Below is a small trained network, with its code and all its weights. Each question gives an input and a class and asks what happens when units are switched off, that is, made to give their printed mean instead of their output.

import numpy as np


def w(rows, s, z=0):
    codes = np.array(rows[::2]) - 128.0
    scale = np.full(codes.shape[1], s)
    scale[-1] = z or s
    return codes * scale


def norm(h):
    return h / np.sqrt((h * h).mean(-1, keepdims=True) + 1e-5)


def f(y):
    return y / 2 * (1 + np.tanh(0.7978845608 * (y + 0.044715 * y**3)))


def log_softmax(a):
    a = a - a.max(-1, keepdims=True)
    return a - np.log(np.exp(a).sum(-1, keepdims=True))


def net(x, mask):
    res = np.array(x, float).reshape(1, 3) / 4 @ E
    u = 0
    for l in range(3):
        y = f(norm(res) @ A[l][:, :-1].T + A[l][:, -1])
        res = res + np.where(mask[u : u + 7], y, B[l][:, -1]) @ B[l][:, :-1]
        u += 7
    return log_softmax(norm(res)[-1] @ U[:, :-1].T + U[:, -1])


A, B = {}, {}
E = w([
[152,19,77,244,4,99,148],'x0',
[168,171,113,128,2,44,215],'x1',
[250,143,175,22,77,146,117],'x2',
],0.0033)
A[0] = w([
[200,102,112,120,99,167,128,134],'L0N1',
[152,123,134,150,105,122,162,76],'L0N2',
[178,115,157,211,32,68,152,177],'L0N3',
[207,88,207,69,166,129,150,142],'L0N4',
[79,197,198,107,170,74,93,101],'L0N5',
[69,219,174,105,113,105,247,2],'L0N6',
[254,79,111,124,73,122,88,182],'L0N7',
],0.0052,0.00094)
B[0] = w([
[57,126,142,168,87,106,150,158],'L0N1',
[118,185,175,2,144,101,144,136],'L0N2',
[134,106,102,85,241,80,150,254],'L0N3',
[153,137,201,42,63,196,141,194],'L0N4',
[113,166,121,178,128,106,91,194],'L0N5',
[97,144,41,166,153,100,2,193],'L0N6',
[49,134,169,155,28,113,154,218],'L0N7',
],0.0052,0.0035)
A[1] = w([
[173,194,77,82,96,209,75,84],'L1N1',
[129,160,147,144,193,255,84,248],'L1N2',
[155,116,240,108,75,98,181,116],'L1N3',
[57,85,43,143,191,76,101,168],'L1N4',
[115,172,176,157,141,182,87,48],'L1N5',
[92,230,95,119,203,67,121,255],'L1N6',
[133,113,181,121,113,225,108,183],'L1N7',
],0.0062,0.0011)
B[1] = w([
[59,105,132,121,229,137,143,173],'L1N1',
[184,118,152,254,141,188,152,229],'L1N2',
[91,121,145,115,164,255,3,189],'L1N3',
[112,116,157,45,64,132,168,254],'L1N4',
[108,175,172,193,153,143,176,159],'L1N5',
[114,172,186,161,42,90,155,236],'L1N6',
[161,56,142,139,21,65,185,172],'L1N7',
],0.0043,0.0052)
A[2] = w([
[157,123,64,194,113,33,160,136],'L2N1',
[197,21,152,157,184,215,84,125],'L2N2',
[167,177,129,156,170,77,6,127],'L2N3',
[135,120,129,8,81,145,50,26],'L2N4',
[177,76,184,65,62,185,155,253],'L2N5',
[106,222,156,84,110,68,2,188],'L2N6',
[7,15,22,59,106,47,69,155],'L2N7',
],0.0059,0.0019)
B[2] = w([
[102,152,156,45,140,119,241,171],'L2N1',
[232,135,2,51,136,6,145,195],'L2N2',
[166,177,45,174,103,103,24,137],'L2N3',
[112,60,137,253,69,201,133,172],'L2N4',
[77,140,59,131,159,166,90,236],'L2N5',
[122,71,77,116,109,93,130,217],'L2N6',
[145,233,91,114,114,79,29,253],'L2N7',
],0.0058,0.0048)
U = w([
[43,218,33,77,43,17,79,174],'0',
[136,205,245,233,211,159,117,126],'1',
[86,120,152,33,96,46,254,98],'2',
[214,10,35,150,170,82,217,148],'3',
[186,168,112,13,195,202,99,88],'4',
[106,22,243,77,142,94,154,2],'5',
[66,14,128,116,10,246,69,170],'6',
[17,110,219,194,116,106,248,86],'7',
],0.0086,0.0066)

Each question gives the input, the list of numbers given to net, and the class t.
The units are the neurons (one row each of A and B). Each row of codes is followed by its name. A weight is (code - 128) times the scale printed after its matrix; where a second scale follows, it is the last column's (A, B and U).
mask holds one flag per neuron, layer by layer. A switched-off neuron (its flag False) gives its mean, the last column of its row in B, instead of its output. The means were averaged over made-up inputs and are rounded, as every weight is.
A unit's drop is (log p(t) with every unit on - log p(t) with that unit switched off) / (log p(t) with every unit on - log p(t) with every unit switched off).
The circuit of an input: a set's keep is (log p(t) with only the set's units on - log p(t) with every unit switched off) / (log p(t) with every unit on - log p(t) with every unit switched off). Starting from the 12 units with the biggest drops (on a tie, the unit counted first), units are removed one at a time, each time the one whose removal leaves the highest keep (on an exact tie, the one counted first), for as long as the keep stays at least 0.8.
circuit, biggest first: the units of the circuit, biggest drop first
unit that matters most: the unit with the biggest drop
top k neurons: the k neurons with the biggest drops, biggest first
k most important neurons of layer l: the k neurons of layer l with the biggest drops, biggest first
input [3,8,-3], class 2: unit that matters most -> L2N1
input [-2,-5,4], class 3: circuit, biggest first -> [L2N2 L1N2]
input [3,6,-3], class 2: circuit, biggest first -> [L2N1 L0N3]
input [-7,-2,-8], class 7: circuit, biggest first -> [L2N7 L1N6]
input [0,-1,-8], class 7: 4 most important neurons of layer 0 -> [L0N3 L0N6 L0N7 L0N1]
input [-3,-4,2], class 3: circuit, biggest first -> [L2N2 L1N2 L2N7]
input [7,-4,-5], class 0: top 2 neurons -> [L2N7 L1N2]
input [-8,0,-3], class 1: 2 most important neurons of layer 0 -> [L0N3 L0N7]
input [8,-7,-8], class 0: top 2 neurons -> [L2N7 L1N2]
input [-6,-8,-3], class 1: 2 most important neurons of layer 0 -> [L0N5 L0N3]
input [-8,2,4], class 1: top 2 neurons -> [L2N2 L0N5]
input [1,-3,-8], class 7: 2 most important neurons of layer 1 -> [L1N3 L1N4]
input [5,-5,-5], class 0: top 3 neurons -> [L2N7 L0N4 L1N4]
input [-2,-1,-6], class 7: unit that matters most -> L2N7
input [-3,-5,-1], class 1: 2 most important neurons of layer 1 -> [L1N5 L1N6]
input [7,4,7], class 6: 2 most important neurons of layer 2 -> [L2N4 L2N2]
input [1,7,-2], class 2: top 4 neurons -> [L2N1 L1N3 L1N6 L0N3]
input [-5,-5,1], class 1: 2 most important neurons of layer 0 -> [L0N5 L0N3]
input [5,0,5], class 6: top 3 neurons -> [L1N3 L0N7 L2N4]
input [-5,-2,1], class 1: unit that matters most -> L0N5
input [7,-7,-4], class 0: 3 most important neurons of layer 1 -> [L1N4 L1N2 L1N5]
input [-4,-2,1], class 1: top 2 neurons -> [L0N5 L1N5]
input [-3,5,4], class 6: top 2 neurons -> [L2N4 L0N4]
